Here is a tiny trained network, its code and every weight. The questions are about switching its units off for an input and a class, where a switched-off unit gives its printed mean instead of its output.

import numpy as np


def w(rows, s, z=0):
    codes = np.array(rows[::2]) - 128.0
    scale = np.full(codes.shape[1], s)
    scale[-1] = z or s
    return codes * scale


def norm(h):
    return h / np.sqrt((h * h).mean(-1, keepdims=True) + 1e-5)


def f(y):
    return y / 2 * (1 + np.tanh(0.7978845608 * (y + 0.044715 * y**3)))


def log_softmax(a):
    a = a - a.max(-1, keepdims=True)
    return a - np.log(np.exp(a).sum(-1, keepdims=True))


def net(x, mask):
    res = np.array(x, float).reshape(1, 7) / 4 @ E
    u = 0
    for l in range(3):
        y = f(norm(res) @ A[l][:, :-1].T + A[l][:, -1])
        res = res + np.where(mask[u : u + 10], y, B[l][:, -1]) @ B[l][:, :-1]
        u += 10
    return log_softmax(norm(res)[-1] @ U[:, :-1].T + U[:, -1])


A, B = {}, {}
E = w([
[114,120,120,138],'x0',
[11,73,106,2],'x1',
[102,122,116,145],'x2',
[133,131,134,125],'x3',
[68,105,101,168],'x4',
[100,119,117,144],'x5',
[158,174,18,92],'x6',
],0.006)
A[0] = w([
[129,123,112,156,57],'0.n0',
[104,115,174,151,103],'0.n1',
[108,146,98,130,53],'0.n2',
[169,174,34,107,144],'0.n3',
[123,171,255,125,107],'0.n4',
[176,123,108,106,4],'0.n5',
[193,87,104,202,108],'0.n6',
[79,140,91,74,224],'0.n7',
[74,78,47,189,190],'0.n8',
[174,134,186,119,167],'0.n9',
],0.0092,0.0026)
B[0] = w([
[121,178,75,2,114],'0.n0',
[104,88,54,174,146],'0.n1',
[168,150,58,91,120],'0.n2',
[130,49,138,210,252],'0.n3',
[124,63,64,190,201],'0.n4',
[107,132,99,72,120],'0.n5',
[68,200,176,144,201],'0.n6',
[184,107,229,178,251],'0.n7',
[175,141,157,120,210],'0.n8',
[85,124,160,147,182],'0.n9',
],0.0071,0.004)
A[1] = w([
[110,118,199,174,178],'1.n0',
[191,207,201,159,226],'1.n1',
[145,56,4,102,251],'1.n2',
[107,254,95,50,147],'1.n3',
[53,95,85,198,198],'1.n4',
[170,186,70,53,167],'1.n5',
[59,167,43,158,212],'1.n6',
[89,138,113,4,135],'1.n7',
[28,127,170,36,131],'1.n8',
[62,107,118,93,96],'1.n9',
],0.0073,0.0028)
B[1] = w([
[151,94,124,7,248],'1.n0',
[70,102,171,1,254],'1.n1',
[137,83,210,161,174],'1.n2',
[172,111,191,35,104],'1.n3',
[190,110,123,51,222],'1.n4',
[106,70,54,235,110],'1.n5',
[211,90,212,9,143],'1.n6',
[82,223,234,166,138],'1.n7',
[142,112,176,131,170],'1.n8',
[129,163,172,150,127],'1.n9',
],0.0064,0.0043)
A[2] = w([
[113,173,36,91,106],'2.n0',
[166,24,169,65,221],'2.n1',
[73,167,40,111,4],'2.n2',
[57,182,121,103,96],'2.n3',
[218,185,178,214,141],'2.n4',
[75,123,190,77,127],'2.n5',
[159,94,96,46,145],'2.n6',
[42,225,125,254,202],'2.n7',
[141,106,231,121,117],'2.n8',
[145,100,130,8,188],'2.n9',
],0.0074,0.0028)
B[2] = w([
[168,47,129,113,116],'2.n0',
[239,250,22,204,251],'2.n1',
[117,98,6,129,117],'2.n2',
[146,134,144,155,121],'2.n3',
[4,17,157,65,145],'2.n4',
[170,124,92,68,172],'2.n5',
[136,213,73,142,156],'2.n6',
[182,182,201,38,119],'2.n7',
[124,109,96,61,196],'2.n8',
[176,225,117,196,192],'2.n9',
],0.0047,0.011)
U = w([
[80,138,209,105,140],'0',
[135,149,117,170,167],'1',
[143,29,92,172,118],'2',
[135,146,107,148,141],'3',
[141,146,109,145,113],'4',
[124,154,101,147,130],'5',
[129,124,91,122,133],'6',
[6,140,62,159,1],'7',
],0.016,0.0099)

Each question gives the input, the list of numbers given to net, and the class t.
The units are the neurons (one row each of A and B). Each row of codes is followed by its name. A weight is (code - 128) times the scale printed after its matrix; where a second scale follows, it is the last column's (A, B and U).
mask holds one flag per neuron, layer by layer. A switched-off neuron (its flag False) gives its mean, the last column of its row in B, instead of its output. The means were averaged over made-up inputs and are rounded, as every weight is.
A unit's drop is (log p(t) with every unit on - log p(t) with that unit switched off) / (log p(t) with every unit on - log p(t) with every unit switched off).
The circuit of an input: a set's keep is (log p(t) with only the set's units on - log p(t) with every unit switched off) / (log p(t) with every unit on - log p(t) with every unit switched off). Starting from the 12 units with the biggest drops (on a tie, the unit counted first), units are removed one at a time, each time the one whose removal leaves the highest keep (on an exact tie, the one counted first), for as long as the keep stays at least 0.8.
units of the circuit, in order: the units of the circuit, biggest drop first
k most important neurons: the k neurons with the biggest drops, biggest first
top k neurons in layer l: the k neurons of layer l with the biggest drops, biggest first
input [0,0,-7,-6,-1,5,-8], class 2: units of the circuit, in order	[0.n4]
input [4,-7,-5,-6,5,7,6], class 0: top 3 neurons in layer 0	[0.n6; 0.n4; 0.n3]
input [-3,-8,8,-4,1,-2,1], class 0: 2 most important neurons	[2.n1; 2.n4]
input [-3,-3,-6,-4,-3,4,8], class 2: 2 most important neurons	[0.n3; 1.n0]
input [1,6,3,-4,6,8,-8], class 2: top 3 neurons in layer 1	[1.n1; 1.n4; 1.n7]
input [0,-7,2,2,-2,-2,-3], class 0: units of the circuit, in order	[0.n6; 2.n1; 2.n4]
input [-1,-7,3,-4,1,-3,7], class 0: 2 most important neurons	[2.n1; 0.n6]
input [2,5,2,3,-3,2,-6], class 2: units of the circuit, in order	[0.n4; 1.n1]
input [-1,7,6,-2,5,3,-3], class 0: 3 most important neurons	[0.n3; 0.n4; 1.n7]
input [-5,7,3,-5,3,-4,-8], class 2: units of the circuit, in order	[0.n6; 1.n1]
input [4,0,0,2,3,4,8], class 2: units of the circuit, in order	[1.n0; 2.n9; 1.n2; 2.n1]
input [-7,-5,6,-3,-7,-5,-8], class 2: top 2 neurons in layer 2	[2.n9; 2.n6]
input [8,-8,-5,-1,6,-5,7], class 0: top 4 neurons in layer 0	[0.n6; 0.n4; 0.n3; 0.n1]
input [6,5,-3,7,3,-6,-7], class 1: top 2 neurons in layer 1	[1.n4; 1.n0]
input [6,8,1,8,0,4,-1], class 0: most important neuron	[1.n7]
input [1,-3,7,1,6,6,7], class 2: 3 most important neurons	[0.n3; 1.n0; 2.n4]
input [8,-8,-1,-1,0,4,6], class 0: 2 most important neurons	[2.n1; 0.n6]
input [7,1,2,-3,1,6,-6], class 6: 2 most important neurons	[1.n4; 0.n3]
input [6,-2,-4,-2,-3,3,-7], class 2: 3 most important neurons	[0.n4; 0.n1; 1.n1]
input [6,4,7,4,4,2,-6], class 3: most important neuron	[1.n4]
input [-3,8,-6,-4,5,6,3], class 0: 2 most important neurons	[1.n7; 0.n3]
input [-7,4,-8,0,4,8,-7], class 3: 4 most important neurons	[1.n4; 0.n3; 2.n1; 2.n4]
input [-4,-1,1,3,3,-4,8], class 2: top 3 neurons in layer 1	[1.n0; 1.n1; 1.n2]
input [-3,-8,5,5,-3,-7,7], class 0: 3 most important neurons	[2.n1; 0.n6; 2.n4]
input [8,8,7,5,8,0,2], class 0: top 2 neurons in layer 1	[1.n7; 1.n9]
